Below is a small trained network, with its code and all its weights. Each question gives an input and a class and asks what happens when units are switched off, that is, made to give their printed mean instead of their output.

import numpy as np


def w(rows, s, z=0):
    codes = np.array(rows[::2]) - 128.0
    scale = np.full(codes.shape[1], s)
    scale[-1] = z or s
    return codes * scale


def f(y):
    return y / 2 * (1 + np.tanh(0.7978845608 * (y + 0.044715 * y**3)))


def log_softmax(a):
    a = a - a.max(-1, keepdims=True)
    return a - np.log(np.exp(a).sum(-1, keepdims=True))


def net(x, mask):
    res = np.array(x, float).reshape(1, 3) / 4 @ E
    y = f(res @ A[0][:, :-1].T + A[0][:, -1])
    res = res + np.where(mask, y, B[0][:, -1]) @ B[0][:, :-1]
    return log_softmax(res[-1] @ U[:, :-1].T + U[:, -1])


A, B = {}, {}
E = w([
[53,171,178,108,56,132,172,124],'x0',
[168,124,156,8,120,117,119,126],'x1',
[133,162,158,132,177,80,93,61],'x2',
],0.018)
A[0] = w([
[177,121,100,131,104,156,110,179,128],'n0',
[80,133,193,93,110,95,163,78,236],'n1',
[136,146,170,26,110,101,118,172,20],'n2',
[155,122,163,79,175,129,48,42,117],'n3',
[60,182,140,145,107,255,124,204,177],'n4',
[107,163,108,150,78,36,59,56,4],'n5',
[131,181,209,159,155,75,158,42,137],'n6',
[163,170,97,131,195,164,113,215,122],'n7',
[217,131,132,20,191,109,112,93,42],'n8',
[206,160,158,103,173,105,124,69,17],'n9',
[154,118,123,50,89,175,105,158,138],'n10',
[122,140,85,198,176,98,105,141,39],'n11',
[196,30,135,163,185,138,114,173,234],'n12',
],0.0097,0.0036)
B[0] = w([
[70,136,72,118,188,87,73,170,169],'n0',
[75,85,62,121,162,192,91,127,240],'n1',
[117,41,135,109,186,188,106,191,210],'n2',
[188,198,110,72,74,86,139,47,219],'n3',
[96,173,117,132,106,106,207,68,251],'n4',
[105,87,139,159,165,206,108,166,183],'n5',
[153,92,106,94,194,150,19,190,235],'n6',
[116,89,138,117,161,122,118,216,178],'n7',
[165,171,114,125,44,98,193,140,229],'n8',
[164,199,121,131,75,123,208,120,191],'n9',
[124,123,154,135,168,190,66,255,196],'n10',
[136,117,133,92,181,133,79,205,208],'n11',
[136,90,152,118,138,156,126,182,240],'n12',
],0.0086,0.012)
U = w([
[71,88,83,254,200,162,89,146,248],'0',
[152,145,157,184,216,120,36,160,83],'1',
[103,227,143,228,33,83,196,31,45],'2',
],0.0075,0.0018)

Each question gives the input, the list of numbers given to net, and the class t.
The units are the neurons (one row each of A and B). Each row of codes is followed by its name. A weight is (code - 128) times the scale printed after its matrix; where a second scale follows, it is the last column's (A, B and U).
mask holds one flag per neuron, in row order. A switched-off neuron (its flag False) gives its mean, the last column of its row in B, instead of its output. The means were averaged over made-up inputs and are rounded, as every weight is.
A unit's drop is (log p(t) with every unit on - log p(t) with that unit switched off) / (log p(t) with every unit on - log p(t) with every unit switched off).
The circuit of an input: a set's keep is (log p(t) with only the set's units on - log p(t) with every unit switched off) / (log p(t) with every unit on - log p(t) with every unit switched off). Starting from the 12 units with the biggest drops (on a tie, the unit counted first), units are removed one at a time, each time the one whose removal leaves the highest keep (on an exact tie, the one counted first), for as long as the keep stays at least 0.8.
units of the circuit, in order: the units of the circuit, biggest drop first
unit that matters most: the unit with the biggest drop
k most important neurons: the k neurons with the biggest drops, biggest first
drop when u is switched off: that unit's drop, to one decimal
input [6,3,-1], class 0: units of the circuit, in order => [n1, n3]
input [-8,-4,1], class 1: units of the circuit, in order => [n11, n1]
input [-1,4,2], class 2: unit that matters most => n8
input [-4,-7,4], class 1: units of the circuit, in order => [n11, n1]
input [-2,1,7], class 2: units of the circuit, in order => [n3, n9]
input [0,6,4], class 2: 2 most important neurons => [n8, n3]
input [4,3,0], class 0: 2 most important neurons => [n1, n3]
input [-8,-5,3], class 1: 2 most important neurons => [n11, n1]
input [0,-8,2], class 1: drop when n11 is switched off => 0.8
input [-7,1,4], class 2: drop when n8 is switched off => 0.3
input [-3,8,1], class 2: drop when n12 is switched off => 0.0
input [-1,-6,6], class 1: drop when n1 is switched off => 0.2
